Small tables with named rows and columns. After each table, cells are looked up by row and column.

leb:
	linagi	zova	zuvari	vek	gidi	suz
sep	209	48	86	131	226	165
goz	215	204	213	117	96	113
sinas	141	52	175	91	214	74
gam	79	192	70	81	78	68
pavegi	60	129	58	136	107	187
dob	194	141	69	68	73	232
mip	191	250	225	182	197	158
pag	230	218	74	247	188	199
niker	135	137	187	179	212	59
vur	248	233	100	59	109	62
fibe	248	69	94	51	162	97

gidi of sep: 226
vek of sinas: 91
vek of gam: 81
zuvari of pavegi: 58
gidi of dob: 73
linagi of mip: 191
suz of mip: 158
zova of goz: 204
gidi of gam: 78
suz of sep: 165
zova of vur: 233
zova of sinas: 52
zuvari of gam: 70
gidi of niker: 212
linagi of pag: 230
gidi of mip: 197
vek of mip: 182
Row with the largest suz: dob

sop:
|  | divup | matak | lok | binuve | zus | depor | pog |
|---|---|---|---|---|---|---|---|
| murug | 162 | 222 | 248 | 67 | 208 | 160 | 133 |
| vavasef | 138 | 191 | 237 | 117 | 171 | 99 | 48 |
| sunafa | 149 | 173 | 196 | 124 | 175 | 148 | 119 |
| naf | 143 | 221 | 236 | 116 | 147 | 44 | 50 |
| leduz | 134 | 131 | 237 | 110 | 232 | 234 | 63 |

matak of naf: 221
lok of naf: 236
binuve of murug: 67
divup of murug: 162
depor of leduz: 234
binuve of leduz: 110
zus of leduz: 232
binuve of sunafa: 124
divup of sunafa: 149
divup of leduz: 134
lok of sunafa: 196
matak of leduz: 131
pog of vavasef: 48
matak of sunafa: 173
binuve of naf: 116
zus of murug: 208
lok of leduz: 237
matak of vavasef: 191
depor of murug: 160

puvim:
cols = tur, zadira
dov: [1632, 6083]
sutabi: [4043, 4400]
basaga: [1328, 6515]
razu: [9253, 172]
gugota: [2638, 4739]

zadira of sutabi is 4400
tur of sutabi is 4043
tur of razu is 9253
zadira of dov is 6083
tur of dov is 1632
zadira of razu is 172
tur of gugota is 2638

tasofa
         kol  tugapu  ragupab  lin  luro  vutugo  tum  peg  zeme
guzado   105     103       99   94   106      90   89   90    95
suzedo   107      40       93   87   112      86  121   93    89
zudi     140     103       79   88    94      83   99   67   117
mapi      75     100      105   97    97     100   90  105    85
mebe     106     109      115   94   117      88   79   89    90
simuvub   75     103       90   97    83     104   92  105    92
gif      117      97       78   87    84      85  109   90   108
pakos    137      66       60   81    77      86  197   83   133
gosafu    60     105      141  130   119     120   34  119    75
soz       72     101      101   97    89     102   91  109    85
muvanof   70     100      103  100    90     108   88  111    84
lireg     88     120       94   97    90      97   80   96    98
fil      133      82       71   81    87      83  137   83   114

zudi, lin -> 88
guzado, vutugo -> 90
muvanof, zeme -> 84
gosafu, ragupab -> 141
gif, zeme -> 108
mebe, luro -> 117
simuvub, vutugo -> 104
zudi, kol -> 140
gif, peg -> 90

pib =
	pokifu	sabeb	mikezaz	vebiga	nogidu	febeve
gemu	26	24	30	65	44	54
ziz	59	52	36	58	47	20
mavip	27	55	69	64	50	48
mip	84	41	37	47	54	36
munan	31	48	77	59	55	71
diz	49	45	93	59	55	26
gol	14	50	55	66	49	70
gibi	64	50	21	51	51	55

vebiga of mavip: 64
vebiga of ziz: 58
febeve of mavip: 48
mikezaz of gol: 55
sabeb of munan: 48
febeve of diz: 26
pokifu of mip: 84
mikezaz of gibi: 21
febeve of gemu: 54
mikezaz of diz: 93
sabeb of gol: 50
mikezaz of ziz: 36
sabeb of gibi: 50
vebiga of gibi: 51
nogidu of ziz: 47
febeve of gol: 70
nogidu of gemu: 44
vebiga of diz: 59

Table relaka
,supunib,rov,vono,vosoba,siz,zafulam,sir,putusi,vad,zer
niporop,-0.1,-0.1,0.0,-0.4,0.0,-0.1,0.0,0.3,-0.5,0.1
limana,-0.1,-0.2,0.1,0.0,0.2,-0.1,0.0,-0.3,-0.4,-0.5
ruv,-0.5,0.0,0.0,0.3,0.2,-0.1,0.0,0.3,-0.4,0.1
nipore,-0.1,-0.5,0.0,0.0,0.1,-0.1,0.0,-0.3,-0.5,0.0
sizeze,0.3,0.0,-0.3,0.0,0.3,-0.1,0.0,-0.3,-0.5,-0.1
tik,-0.1,0.1,-0.2,0.4,0.2,-0.1,0.0,-0.3,-0.5,0.1
ter,-0.1,-0.5,0.0,0.0,0.1,-0.1,0.0,-0.3,-0.5,0.0
napipom,0.6,0.2,0.0,0.1,0.4,-0.1,0.4,-0.3,-0.5,0.1
nupod,-0.1,-0.1,0.0,-0.4,0.0,-0.1,0.0,0.3,-0.5,0.1
ful,-0.3,0.0,0.0,0.0,0.8,-0.8,0.0,-0.1,-0.5,-0.1
mul,-0.1,0.1,-0.2,0.4,0.2,-0.1,0.0,-0.3,-0.5,0.1
fem,0.1,0.2,0.0,0.2,0.2,-0.1,0.3,0.2,-0.1,0.1
palitis,-0.2,-0.2,0.3,0.0,0.0,-0.1,0.0,-0.3,-0.5,0.1

vosoba of ful: 0.0
vono of mul: -0.2
sir of ter: 0.0
vad of sizeze: -0.5
siz of limana: 0.2
vono of nipore: 0.0
siz of ter: 0.1
supunib of mul: -0.1
vad of ter: -0.5
vad of mul: -0.5
putusi of nupod: 0.3
zafulam of fem: -0.1
rov of palitis: -0.2
putusi of nipore: -0.3
zer of mul: 0.1
Row with the largest siz: ful

zafuzo =
         tar  tofoni
bal      122     209
fem       10     136
zalogob  125      55
tuf       39     138
pizu      90      46
guta     241      24
verure   197      26
buvi      26     207

What is the tar of zalogob in zafuzo? 125
What is the tar of verure in zafuzo? 197
What is the tofoni of fem in zafuzo? 136
What is the tofoni of pizu in zafuzo? 46
What is the tar of tuf in zafuzo? 39
What is the tofoni of tuf in zafuzo? 138
What is the tar of buvi in zafuzo? 26
What is the tofoni of buvi in zafuzo? 207
What is the tofoni of bal in zafuzo? 209
What is the tofoni of guta in zafuzo? 24
What is the tar of bal in zafuzo? 122
What is the tar of fem in zafuzo? 10
Which row has the largest tofoni? bal

Table kige
,suvurod,sas,ketekop,kerazo,komid,kud,dof,panesat,bituti,gonap
doti,57,-10,-30,25,-36,44,57,-12,18,28
rik,39,28,-46,-50,-30,-23,2,35,30,-26
dusuvu,45,47,15,-13,49,-50,-23,-23,-40,32
lovasa,5,34,10,-1,39,45,55,29,-14,53
puf,44,-14,47,50,-9,-31,-44,53,-15,-1
fupumaf,33,-52,-55,35,3,8,47,-10,-16,56
raner,-11,-10,61,61,-8,26,-10,43,42,-16
lin,-40,52,3,-7,-45,7,-31,-16,-9,-11

panesat of rik is 35
sas of lovasa is 34
kerazo of fupumaf is 35
gonap of dusuvu is 32
bituti of dusuvu is -40
komid of lovasa is 39

kag =
,duf,vubuzi,muv,zas,dimufu,vas
vok,124,153,86,153,108,167
nusuf,175,156,136,158,54,177
misipuv,136,167,122,171,80,178
digo,127,197,100,201,149,91
neze,177,112,115,97,102,173

duf of nusuf = 175
duf of neze = 177
vas of misipuv = 178
zas of vok = 153
dimufu of digo = 149
duf of vok = 124
vas of digo = 91
vubuzi of digo = 197
muv of nusuf = 136
zas of digo = 201
vubuzi of vok = 153
dimufu of neze = 102
vubuzi of misipuv = 167
vubuzi of neze = 112
muv of neze = 115
muv of digo = 100
zas of nusuf = 158

nifa =
           vulen    meler    febev  galovug     pagu     vafi      tur      zis     kose   tobuse
vakofib  -27.313  -10.071  -52.065  -33.523   15.718  -49.473  -42.669   30.620  -31.059  -45.661
rupitig   51.015  -50.966  -26.731   -3.706  -72.076    2.569   36.417  -20.507  -38.532   33.569
mog      -31.545  -12.505    6.641   17.661   -5.304   38.348    4.109  -21.108   23.683  -30.519
turamol  -15.029  -11.252   -7.556   -6.623  -15.601  -13.241  -12.321  -16.470  -12.152  -12.741
ved      -18.336  -13.850  -46.823  -37.825    6.873  -37.001  -35.863   23.171  -26.654  -35.045
vef       57.600  -45.646  -35.850  -14.134  -69.198  -17.247   21.795  -13.594  -47.891   29.277
zarole    56.313  -30.556  -44.253  -29.454  -71.941   -9.479    9.675   -2.852  -45.806   32.441
merov    -38.080   15.017  -41.086  -30.356  -22.240  -33.147  -71.169   14.163  -33.112  -48.949
zevi     -31.656  -13.839   12.434   18.832   -6.208   21.662    3.107  -31.695   19.686  -32.143
libik    -36.538  -11.638   11.277   26.722   -7.181   37.708   10.203  -25.683   25.122  -31.447
nef      -39.004  -12.508    7.842   25.040   -5.226   45.918    8.876  -18.421   33.753  -36.062

libik, tobuse => -31.447
turamol, galovug => -6.623
turamol, tobuse => -12.741
merov, tobuse => -48.949
ved, galovug => -37.825
vef, vulen => 57.600
ved, tur => -35.863
vef, vafi => -17.247
libik, galovug => 26.722
vakofib, kose => -31.059
turamol, meler => -11.252
vef, galovug => -14.134
libik, meler => -11.638
mog, febev => 6.641
zevi, tur => 3.107
rupitig, tobuse => 33.569
vef, kose => -47.891

